Table B holds the same points as the rows below and some others, measured another way and shuffled. Each row below is followed by which row of B it is.
B:
0: [-204   57 -168  -84    8  135 -181  -42  -74 -107  -52 -152 -182   43
   11   64  -17   17  -37  -24   -9   35  171  283   70 -107  -37    3
   41]
1: [-231  124 -193  -87 -249  130 -126   11  -74 -137  125 -123  -91 -135
 -135  -52  101  125 -156   -1   48  -51  191  278   57 -209  -92  -46
   46]
2: [-219   30 -147  -66  -18  291 -155   55  -81  -48   13 -258 -101 -102
  -21    8  -13   56  -32  137   72 -109  207  171   10 -124 -120  -45
  -84]
3: [ 105  -30  169  -26 -109 -209   82   32   55   83  -31  150  128  119
  -19  -39  147   24  -18   99   58   58   28   61 -163  -45 -167  -95
   50]
4: [-276   37 -273  -35 -123  309 -229   22 -124 -165  109 -225 -157 -260
  -42 -109  -35  100  -45    2  102 -195  221  271  129  -80  -36   22
  -85]
5: [  79  -68  298  -69   -8  134 -118  135   56  -25  187  174  117  209
 -105  -33   49    3  -87   81  149 -189  206   -4 -452   63 -265 -290
  -29]
6: [-273  -92   30  -23   41  340 -195  114  -64  -41  124 -156  -22   13
   -2 -193  -37   29 -114  123  160 -260  249  219 -265   64 -193 -183
 -128]
7: [ 207   42  362    2  126   20  -27   66  133   52   -9  102   90  288
   68  243 -103  -97    9  107   54  -36  204 -146 -438   54 -117 -220
    9]
8: [-339  191 -102  -14 -265  -54  -72   14 -185  -10   75  -77   22   98
 -124 -227  200  167 -284   17   70  138  112  394 -129 -166 -136   -8
  145]
9: [ 115  -24  290  143   85   27   35   34  206   29    7  -11   59   -9
  233  117 -249 -134   32   83   87 -216  244  -93 -329  161   47 -177
  -98]
10: [ 190 -180  244  -16  261  242 -142  107   81   23  -23   31   29   99
  105  113 -162 -104  188  155  135 -246  180 -147 -273  177 -152 -162
 -181]
11: [ -45  116   -1   72  -89 -201   30 -140  150 -106  -70   -1 -130   -8
  189  154 -140  -88  -58 -153  -69   57  181  220   14  -18  192  -24
  120]
12: [-101   57 -284 -100    0  186 -226  -11 -187  -88  -86 -166 -162  -91
  -44   61   20   89  110   32   37   41   87  177  242 -130  -57  151
  -25]
13: [-335   79 -152   14 -106  238  -90   -2   23 -103   62 -318 -146 -203
   70   -9 -104   16 -148   53   38 -171  296  273   -4 -110   18  -95
  -52]
14: [  64  -53  -94  -17 -112 -228  -61  -72  -53  -68  -71  183  -39  -22
   18 -108   93   45   95 -115   38   79  -35  225  169   25   -3  125
   68]
15: [ 111   39  116   38  -89   -5  -96   45  -13  -60  101  142   67   15
  -16  -28  -23   35    3  -15  127  -96  133   15 -183   71  -58  -48
   -1]
16: [  26  -48  205   59   36  118    6   99   89   75   22  -73   94  -16
   98    6  -89  -36    7  197  126 -192  194  -49 -288   58 -116 -167
 -125]
17: [  -5   53 -227  -64 -192  -90  -94  -27 -155  -58  -46   33  -42 -118
  -97  -77  161  142   73  -18   54   99  -18  196  253 -132  -64  171
   50]
18: [ -27   22   -9   52  -67  185  -58   99  -46   33   38 -162   59 -204
   22  -45  -47   61   44  195  153 -181  158  -22  -74  -20  -91  -15
 -145]
19: [ 179  123 -288  -38 -109 -404   95 -184  -29   28 -373  -13 -130 -120
  106  256   84   27  259  -29 -132  382 -133  109  546 -232  142  343
  136]
20: [ -63   29  164   32   16  206  -89   72   93  -47  110  -86    1   22
   67   64 -140  -48  -90   79   97 -215  296   32 -323   40  -68 -216
  -66]
21: [ 528   45  179   72   20 -689  136 -203  154   18 -312  453   18  230
  219  295  -36 -127  278 -222 -109  358 -138  -49  124  100  210  194
  225]
22: [  22  114 -130  -28 -341 -227   97   -6  -49   37  -25   14   72 -180
  -99  -60  225  151  -15   85   43  122  -18  120  177 -236  -87   89
   72]
23: [-266   97  -44  -24 -160   96 -103   25  -58  -67  106 -102  -34   25
  -60 -110   60   76 -210   22   68  -44  207  293 -151 -101 -105 -111
   50]
24: [-117  -26   56   47  -26   82   10    4  150  -32   14 -142  -55 -110
  151   34 -136  -69  -56   67   39 -183  243  134 -116    7    8 -159
  -69]
25: [  -8  141  146   87   55  174 -125   17   80  -86   66  -88  -48   40
  130  193 -256  -77  -51   -6   62 -149  316   -9 -291   68   68 -130
  -23]
26: [ 121  120  -98  -21  122 -143  -27 -138   39  -15 -309  -82 -176   79
  189  381 -124  -91  198  -30 -118  240   61   53  218  -99  140  154
   87]
27: [ -71  131 -221  -26 -136    1 -139  -82  -56 -161  -12  -50 -164 -128
    7   78  -31   51   14 -120   -4   34  131  221  208 -104   86  110
   66]
28: [ 129    9   12    6   64 -166  -56  -85   22  -34 -161   94  -73  104
  130  139  -59  -56  138  -70  -17  113   43   93   58   37   56   80
   60]
29: [-136    3 -310 -133 -355  -70  -32   -1 -133  -59   33  -22  -32 -252
 -194 -199  300  203  -27   42   63   38  -15  300  325 -259 -161   96
   36]
30: [ 153  131  239   51 -284  -75   32   90   91  -34  232  182  183  -37
 -103   -7   49   70 -131   35  136 -139  187  -73 -332  -36 -104 -186
   39]
31: [ -65   78  293  161 -192  202   22  141  183  -35  313  -74  152 -185
   56  -70 -176  -12 -218  128  195 -422  381  -55 -508   79  -48 -328
 -122]
32: [  42   20 -202  -91   82  124 -150   26 -191   51 -206 -153  -70  -32
  -17  107   57   78  223  167   50  114   -3   27  225 -128 -123  191
  -64]
33: [ -56   32 -321 -159  -14   14 -201  -32 -276  -24 -187  -55 -125   45
 -111    0  190  141  151   32   15  235  -66  233  332 -174 -135  247
   53]
34: [-242  100 -217  -24 -142   68 -188   27 -279  -34   10  -90  -31  -10
 -101 -227  139  173  -73   26  112   79   51  315   55  -85 -118  138
   37]
35: [ -40  -40   15 -131 -147  147 -190   90  -72 -116  194  125   19   47
 -201 -128  152  106  -82    3  131 -137  147  168 -149  -50 -246 -142
    6]
36: [-218  184  -72   25 -306   30   17   69  -89   26  103 -164   77 -144
  -98 -135  129  156 -198  145  103  -15  153  176  -93 -201 -121  -40
   23]
37: [-108  -40 -128  -27 -263   -1  -41   22  -24  -84  113    4   -3 -239
  -75 -205  119  111  -51   13  108 -139   97  229   96  -76  -93  -20
  -27]
38: [-213   95 -136  -53 -323 -144   24  -35  -18  -62   58  -23  -32  -78
  -86 -131  188  110 -191  -23   12   64  100  347   64 -205  -76  -36
  122]
39: [ -99   63  324   37 -227  213  -99  172   82  -98  424  108  171   48
 -135 -174   -1   58 -326   45  219 -360  358   61 -629   60 -214 -402
  -24]
40: [ 361  141  270   35 -146 -326  140  -12  167   45  -26  247  143  108
   20  249   25  -25   40   20    7  107   69 -163 -189  -63  -15  -76
  118]
41: [-170  104  -53  -43   13  199 -127   37  -74   -9  -30 -214  -68   49
    1   84  -22   31  -62  123   42    2  202  138  -97 -119 -103  -49
  -13]
42: [ -75   58   89   92  -31   -8  -24   17   10   20   -7  -62   31   17
  111  -37  -78   -8  -58   58   80  -50  164  112 -193   47   -8  -52
  -13]
43: [-118  125 -208  -34 -273 -385   28 -164  -35  -95 -100   94 -114    5
   -2  -51  165   72  -87 -188  -79  275  -15  418  257 -168   79  135
  236]
44: [ -30   24  216   -1 -100   42   32   74  129   17  107   -8   82   49
    0   23    5  -14 -143  123   79 -136  231   42 -330  -47 -142 -254
  -11]
45: [ 363   -1  403  104  209   76  -24   94  152   81  -35   89  134  138
  171  276 -242 -133  174  155  118 -160  197 -336 -417  183  -42 -149
 -119]
46: [  98   20  289  -41  -89 -143  -14   21  131  -47  109  255   78  272
  -39   44   55  -35 -137  -52   41  -14  166   92 -369   18 -132 -246
  124]
47: [ 325   21   52  -23   46 -375   78 -136  129   21 -281  177  -57  123
  157  318  -24  -99  231  -62 -102  247  -36  -16  166  -40   92  110
  119]
48: [-121  -13 -126 -117  -72  141 -152   79 -189    8   -1  -77   -1   12
 -141 -121  177  138    4  139  110   12   55  177   25 -126 -243   24
  -27]
49: [ 122   72  245   36   92   -5  -92   13   70  -26    2  103   18  241
   87  171 -130  -79   -8  -17   50  -15  194  -17 -331   92  -24 -129
   45]
50: [ 309    1   36  -28 -117 -484   40 -139   64  -62 -142  382  -11  126
   41   95  102  -15  146 -198  -47  233  -89  114  157    8   59  118
  188]
51: [ 119  164   45  -44 -140  -14  -80   44  -64  -25   48   75   57   65
 -119  112   80   90  -11   48   72   63  108  -21 -110 -125 -114  -11
   68]
52: [ 154  -12 -127  -82   -9  -79 -114  -20 -127   -9 -147   81  -38    9
  -33   56  100   68  211   21   41  132  -49   58  210  -64  -83  175
   16]
53: [-547   14 -175  -26  136  397 -264   40 -199  -29  -39 -408 -176   97
   73 -165  -70   30 -169  111   72  -65  257  436 -132  -23 -118  -54
  -66]
54: [  17   40  -35  -65  -29  199 -146  127 -178   52    7  -86   68  -11
 -120  -26   98  126   69  210  150  -32   78  -19  -68  -91 -232   28
  -82]
55: [ -96    1 -371 -124 -349 -303   25  -90 -148  -33 -118   46  -61 -196
 -133 -191  348  188   37  -31  -12  227 -140  376  487 -264  -87  230
  121]
56: [ 277   55  392  -19   25    6  -43   77  164  -26  113  223  114  254
  -15  235  -71  -74  -25   35   73  -95  227 -170 -467   49 -126 -272
   36]
57: [ 238   59  284  120  -99   20   17   83  157  -17  152  109  143  -99
   61   97 -151  -31   17   67  147 -246  226 -197 -326  100   -8 -163
  -78]
58: [ 341  153 -128  -40  209 -162   33 -131   28   98 -488 -154 -150   26
  215  604 -131  -98  407  115 -148  351  -28 -194  377 -190  136  283
   34]
59: [ 185   26   15   28  140  112  -88   29  -20   42 -151  -98  -19  -51
  125  218 -146  -31  237  143   66  -32  101 -145   20   20   -4   86
 -110]
60: [-112  -63   90    7  149  436 -217  146  -58   -7   86 -192    0  -10
   39  -34 -145   -1   15  194  182 -293  272    5 -294   96 -171 -151
 -198]
61: [  35   80  202  144   59  154  -18   95   40   87    6 -152   99  -36
  153   76 -195  -36   15  199  136 -165  229 -122 -326   82  -24  -92
 -126]
62: [ -28   29   27  -89  128  329 -202   92  -59  -14   -8 -157  -53   89
  -25  158  -58    4   42  162   82  -93  214   -9 -160  -65 -174  -99
  -85]
63: [-341    6 -372  -36 -171  179 -191   35 -293  -45   10 -225  -80 -242
  -86 -323  144  202  -25   81  139  -38   48  369  239 -105 -122  174
  -69]
64: [-153   19 -438    7  -56   75 -109  -46 -217   -1 -216 -302 -151 -354
   81  -68    9  115  209  100   51   55  -15  208  488 -123   49  335
 -102]
65: [-333  -37 -188  -98 -131  127 -107   48 -160    1    8 -173  -46  -44
  -93 -244  189  131 -115  126   87  -10   90  366   41 -145 -216  -19
  -17]
66: [ 134  -26  181  -11  104  141    0  115   45  133  -76 -103   99   39
   51  151  -42  -25  108  286  103  -89  140 -169 -216  -32 -182 -112
 -127]
67: [-156  -25 -152  -71 -222   43  -20   36  -42  -25   45  -97  -10 -194
  -82 -149  154  114  -54  106   81  -76   93  224  105 -160 -149  -28
  -31]
68: [-240   88 -176  -61 -296   82 -107  -42   49 -235  196  -56 -150 -204
  -77  -51   24   69 -197 -133   23 -150  254  344   68 -150   11 -115
   66]
69: [ 252  -99  361  -40  234  100 -123  110   50   64  -22  171  107  341
   28  139  -62  -82  113  131  115  -78  136 -154 -424  147 -219 -188
  -60]
70: [ 148  150  106  -33 -215 -199   22  -59  155 -124   79  190  -12   49
  -35  202   18  -11  -80 -125  -27   39  165   59  -91 -114   24 -117
  160]
71: [ 458   13  177  -65   44  -79   35   54   82   93 -131  131  108   47
  -11  339   25  -20  267  184   41   51   21 -322  -35  -86 -135   -6
  -38]

[ -98 -180 -198   40 -183  106  368 -203    4   42 -436   81   99  -50
   42  -16  147 -314 -197  104  367  -50 -312  -33   12  484  210  332
 -116  -38   -1 -280   42  -52 -148] : 8
[  63  307   48  200  152  131   59  -39 -135  271  284  184   48  471
  307 -261   10  -96 -148 -320 -164  233  268  135   49 -218 -382  199
 -130  361    8  164 -139    0  247] : 28
[-181  140   83   92 -568 -425 -556  169 -319  352  613 -530 -612 -423
  -14  386 -564   50  196  362 -622 -148 -190  410   36 -291  191 -239
  -74 -374  274  -63  200  138  -87] : 29
[ 197  -62  156  143  455  150  287 -127  130  -21 -138  106  168   29
  -30   12   22 -101   62  -20   99  110   96   14  -20   20 -152   18
   10  123   25  220 -130 -261   -1] : 9
[-167  118  111  111 -235 -337 -228  128 -229  256  385 -346 -425 -251
   81  195 -482 -167   18  325 -234 -216  -19  299   55 -273  173 -148
   60 -316   96 -310  175  192   10] : 26
[ 170   13   78  256  478  226  616  -52  122  -28 -242  364  348  248
  115 -161  105 -238 -223  -30  424  174  140  -61    1   -2 -187  100
   62  116  -83  -64  -77 -123  117] : 70
[ -78  -65   10  -32   76 -143  -67  -57   75  -54    8 -210 -223  -34
  -64   29 -118 -148  161  212  -48 -210 -118   72   25  143  223   -7
    7  -95   18   39  184    9  -12] : 66
[-107 -114  119 -480 -304  108 -599  227 -195  272  278 -437 -554   -3
 -159  235 -135 -239  350 -163 -493 -189  157   53  -23  219  209 -220
 -335 -192  354   -1  106  105  130] : 69
[ 211  -23  -69  318  738  271  836 -194  400 -365 -460  572  572  533
   55 -413  391 -128 -192  -33  612  231  -46 -217   -6  225 -174  256
   99  327 -226  265   29 -225  129] : 50
[ -88 -151  -50   45  206   22  246 -191  154 -199 -260   29   75  101
  -69 -123   99 -218  -12   82  285 -108 -204  -45  -12  325  174  213
   36   12  -76  -47  120  -67  -74] : 40
[-137  -88   -6  270   64 -152  164 -129   97 -254   -2  -13   55  -56
 -153   -8  -58   -2    1  222  135   -6 -405   90  -46  107  146  124
  122 -127  -21   25  206  -87 -185] : 18
[ 285   71  176  266  606   67  425 -106  141   56 -109  166  188   58
  136  -42  -83 -127  -18  103  149   96  244   61   41 -194 -230  -27
  103  166  -64  185 -155 -216  103] : 24
[ 118  -93   43   67  212  173  411   93   89   -2 -218  169  121   73
  -28   30   41 -238  -74  110  280   60   36  -78  -11  126   36  -77
  -29 -112   56  -97   65  -63   94] : 56
[-176 -204   39 -150  -49   35  -35  -65  -37   -8 -116 -189 -163  -74
 -112   61  -44 -325   51   24  100 -207 -104   17  -26  306  252   96
  -53 -164   67 -269   99   27  -81] : 23
[-328   96  -44  130 -300 -398 -226  -77 -169  113  278 -336 -381 -126
  106    4 -345 -180  -40  290 -129 -294 -236  282   66  -57  275  138
   77 -186  -31 -314  240  219  -84] : 43
[-188    9   32  -30 -337 -330 -457    9 -146  148  341 -477 -501 -275
  -73  230 -353  -33  243  275 -428 -236 -222  267   26   -8  267  -83
  -60 -233  168   15  207   75 -105] : 55
[-149  122  -50  264 -158 -262  155   25 -106  123  122  -64 -148  -69
  161    2 -270 -188 -186  345   96 -116 -159  197   66 -121  152   52
   93 -193  -40 -331  200  164    5] : 41
[  -1   67  128  -58   18   76 -262 -101 -157  272  228 -165 -190   92
   85    9  -87 -130  119 -255 -338   20  174  163   13  -19 -151  109
 -176  186  140  154 -153  -79   50] : 19
[  52   99  148   45  -32  283  -17  128 -208  278  256  117   14  250
   63    2    5 -124  -70 -364 -184  280  216   72  -39  -94 -289   13
 -221   91  222   32 -137  -51  155] : 12
[-207 -131  241 -155 -278  -26 -570  -45 -287  218  362 -464 -385 -299
 -194  301 -276 -111  247 -184 -470  -96  -47  249  -80   35   64    3
 -151 -169  297  -72  -75  -69 -197] : 31
[  24 -232   25 -161 -196  281  -15   65  -56   84 -116  -46  -45  -63
 -221  222  109 -139  123 -120  -73  117 -139  -49  -81  377   83  -32
 -281 -133  298   57    2 -153  -65] : 54
[ -21  -56  225 -270 -485 -139 -738  163 -344  518  457 -667 -691 -551
 -127  585 -484  -66  424  109 -782 -167   78  321    1  -91  145 -344
 -280 -315  457   60  -45  -32  -81] : 16
[ -21 -135   13  -27  206  227  157  -27  132 -202 -114  131  123  300
 -160 -124  213 -130   54 -162  136   89 -107 -114  -69  311   23  103
  -92   57   59  143  101 -102   40] : 52
[-204  156  -31  297   86 -406   -4 -117   47 -129  243 -138 -176   73
   88 -159 -251  -39  -13  338  -11 -194 -241  219   61 -144  161  121
  202  -48 -154  -21  287  126  -20] : 67
[-214  -68   80 -107 -403  -18 -430   79 -231  150  335 -308 -335 -111
 -167  208 -164  -67  161  -94 -380  -19 -176  169  -63  108  121  -21
 -195 -199  284  -42  106   28  -92] : 17
[-410  -54 -188  139  -65 -363   64  -87  147 -408   10 -121 -157  160
  -97 -235  -63 -160  -45  383  269 -323 -527   43   13  259  476  203
  196 -225 -186 -248  544  240  -81] : 48
[ 142  -51  232  -56 -243  194 -100  212 -299  492  166 -157 -202 -333
  -32  444 -254 -176   58  -51 -289  144  206  162  -32 -108 -111 -262
 -250 -234  387 -131 -187 -111   11] : 1
[  26 -110    4  -54 -149  249   12 -199 -147  279 -144  -36    4  -57
   39   94   86 -203  -14 -244  -79  105  -24   70  -19  286  -92  254
 -270  142  180   19 -233 -198 -110] : 36
[ 107  -24  -17   54  267  142  385  -18  107   27 -242  164  103  187
   92  -99   80 -272  -89   69  269    1   86  -63   38  150   12   53
  -37   52  -29  -45   29  -41  134] : 7
[-147 -155  -33  149  506 -249  368 -153  378 -524 -269   -9   43   98
 -136 -213  -25 -212   44  456  491 -340 -293  -65   12  228  394   77
  327 -152 -276  -99  401   41  -46] : 47
[ -65  354 -162  904  399 -273  718 -290  199 -348   82  527  512  467
  272 -530   56  165 -438  223  427  300 -416  159   45 -289 -259  465
  344  307 -380  179  187  -51  -21] : 64
[  40 -123  184 -267 -369  209 -305  224 -310  473  166 -288 -348 -278
  -96  431 -201 -239  159 -119 -371   22  174  115  -37   81   34 -236
 -335 -257  426 -147 -107  -37   21] : 49
[ 139  -20  101  -26  324  288  184  -28   52   64  -84  147  110  282
   27 -101  133 -194   23 -236   50  126  208  -57  -16  113 -170   61
 -131  184   68  159 -109 -135  146] : 6
